[ 42.4 -43.8  42.3  42.4 -45.9 -43.6  44.2  41.2 -42.9 -40.5  42.1 -43.6
 -47.6  43.2 -40.2 -45.3  42.7 -40.8 -42.3 -43.3  38.5  44.6] -> Lud
[-10.7   9.4  -9.9  -9.7   9.5   9.6  -9.6  -9.3   8.7   8.4  -9.8   9.0
  10.2  -9.5   8.4   9.4  -9.5   8.9   9.4   9.5  -8.6 -11.0] -> rik
[-38.4  39.9 -36.3 -36.6  38.1  37.2 -38.4 -36.6  36.3  34.9 -37.0  36.2
  41.8 -35.2  34.5  38.5 -37.4  35.6  36.6  37.4 -33.8 -40.3] -> sodu
[-38.4  39.9 -36.3 -36.6  38.1  37.2 -38.4 -36.6  36.3  34.9 -37.0  36.2
  41.8 -35.2  34.5  38.5  39.9  35.6  -2.6  37.4 -33.8  -2.5] -> Zenu
[ 1.4 -3.2  1.2  1.9 -2.6 -2.2  2.9  2.2 -3.0 -2.6  1.7 -2.5 -3.7  1.3
 -2.5 -2.9  2.4 -2.5 -2.3 -2.4  2.1  1.7] -> memi
[  2.9 -11.0   1.2   1.9  -2.6 -11.2   2.9   2.2  -3.0  -2.6   1.7  -2.5
  -3.7   1.3  -2.5  -2.9   2.4  -2.5  -2.3  -2.4   2.1   1.7] -> tet
[-3.4  0.1 -0.6 -1.6  0.2  1.2 -2.0 -1.4  0.2  0.1 -1.5  0.1  2.6  0.0
  0.2  0.2 -1.2  1.2  1.9  1.5 -1.4 -2.9] -> bafus
diff Lud: [ 42.4 -43.8  42.3  42.4 -45.9 -43.6  44.2  41.2 -42.9 -40.5  42.1 -43.6
 -47.6  43.2 -40.2 -45.3  42.7 -40.8 -42.3 -43.3  38.6  44.6] -> 20, [38.5]
find: [-38.4  39.9 -36.3 -36.6  38.1  37.2 -38.4 -36.6  36.3  34.9 -37.0  36.2
  41.8 -35.2  34.5  38.5  39.9  35.6  -2.6  37.4 -33.8  -2.5] -> Zenu
diff rik: [-10.7   9.4  -9.9  -9.7   9.5   9.6  -9.6  -9.2   8.7   8.4  -9.8   9.0
  10.2  -9.5   8.4   9.4  -9.5   8.9   9.4   9.5  -8.6 -11.0] -> 7, [-9.3]
find: [ 42.4 -43.8  42.3  42.4 -45.9 -43.6  44.2  41.2 -42.9 -40.5  42.1 -43.6
 -47.6  43.2 -40.2 -45.3  42.7 -40.8 -42.3 -43.3  38.5  44.6] -> Lud
present: [-33.8  37.4  -2.6] -> no
find: [-38.4  39.9 -36.3 -36.6  38.1  37.2 -38.4 -36.6  36.3  34.9 -37.0  36.2
  41.8 -35.2  34.5  38.5 -37.4  35.6  36.6  37.4 -33.8 -40.3] -> sodu

[-74.6  70.7 -72.8  62.5 -62.7  65.1  70.2 -66.8  90.6 -54.9  66.8  78.3
 -74.8 -78.1  86.5  69.3 -67.8 -59.6  73.7 -70.0] : suvut
[ 89.9 -81.1  69.1 -81.3  94.7 -83.8  73.7  78.8 -61.6  61.6  73.8 -72.9
  87.2 -71.0 -66.8 -63.4  74.7  69.3 -70.9  82.9] : tet
[ 69.0 -84.2  80.6 -68.1  69.5 -70.5 -66.8  71.4 -60.9  87.2 -70.9 -66.6
  78.8  71.3 -82.7 -73.9  83.5  78.2 -65.4  75.5] : tafit
find: [-74.6  70.7 -72.8  62.5 -62.7  65.1  70.2 -66.8  90.6 -54.9  66.8  78.3
 -74.8 -78.1  86.5  69.3 -67.8 -59.6  73.7 -70.0] -> suvut
present: [-78.1  86.5  69.3 -67.7 -59.6] -> no
diff suvut: [-74.6  70.7 -72.8  62.5 -62.7  65.1  70.2 -66.8  90.6 -54.8  66.8  78.3
 -74.8 -78.1  86.5  69.3 -67.8 -59.6  73.7 -70.0] -> 9, [-54.9]
common tafit suvut:  -> [-66.8]
common suvut tafit:  -> [-66.8]

[ 53.3 -43.2  20.3  39.9  10.4  33.7  18.7  57.2] = memi
[ -8.3   2.4 -19.9 -78.6 -33.8 -62.9 -11.5 -25.5] = bafus
[-49.7 -21.1  69.3 -76.9  33.3  78.9 -49.7  10.4] = Lud
[-20.3  42.1   7.4 -75.8  47.9 -50.8 -15.9 -71.5] = rik
[ 43.1 -17.9  46.8 -28.1 -44.9 -35.6  23.6  62.7] = gop
[-46.1 -37.9  36.2 -32.4 -77.7  13.6 -34.9 -70.8] = suvut
[-43.5 -15.8 -60.9  -2.5  -3.5 -72.1  25.4 -63.8] = vuva
[ 34.5  46.4 -24.1  65.6  30.3 -52.7  52.7  30.4] = rurog
[ -4.7 -41.1  -4.1  10.3  29.7  69.4  32.4  10.9] = tafit
again Lud:  -> [-49.7]
diff vuva: [-43.5 -15.7 -60.9  -2.5  -3.5 -72.1  25.4 -63.8] -> 1, [-15.8]
present: [ 23.6 -35.6 -44.9] -> no
present: [-24.1  65.6  30.4] -> no
common memi Lud:  -> [10.4]

[-12.1 -25.7  40.9 -65.7 -10.0  20.1 -65.7  -7.9  71.4 -14.7] -> rik
[-25.7   0.2 -15.2  40.7  35.8 -70.2   1.2 -15.6  47.3  18.6] -> bafus
[-30.1  11.3  24.5 -14.8 -37.9   6.0 -52.5  11.3  66.3 -25.1] -> gop
diff rik: [-12.1 -25.7  40.9 -65.7 -10.0  20.1 -65.7  -7.9  71.4 -14.6] -> 9, [-14.7]
again gop:  -> [11.3]
diff gop: [-30.1  11.3  24.6 -14.8 -37.9   6.0 -52.5  11.3  66.3 -25.1] -> 2, [24.5]
again rik:  -> [-65.7]
present: [-15.2  40.7  35.8] -> yes

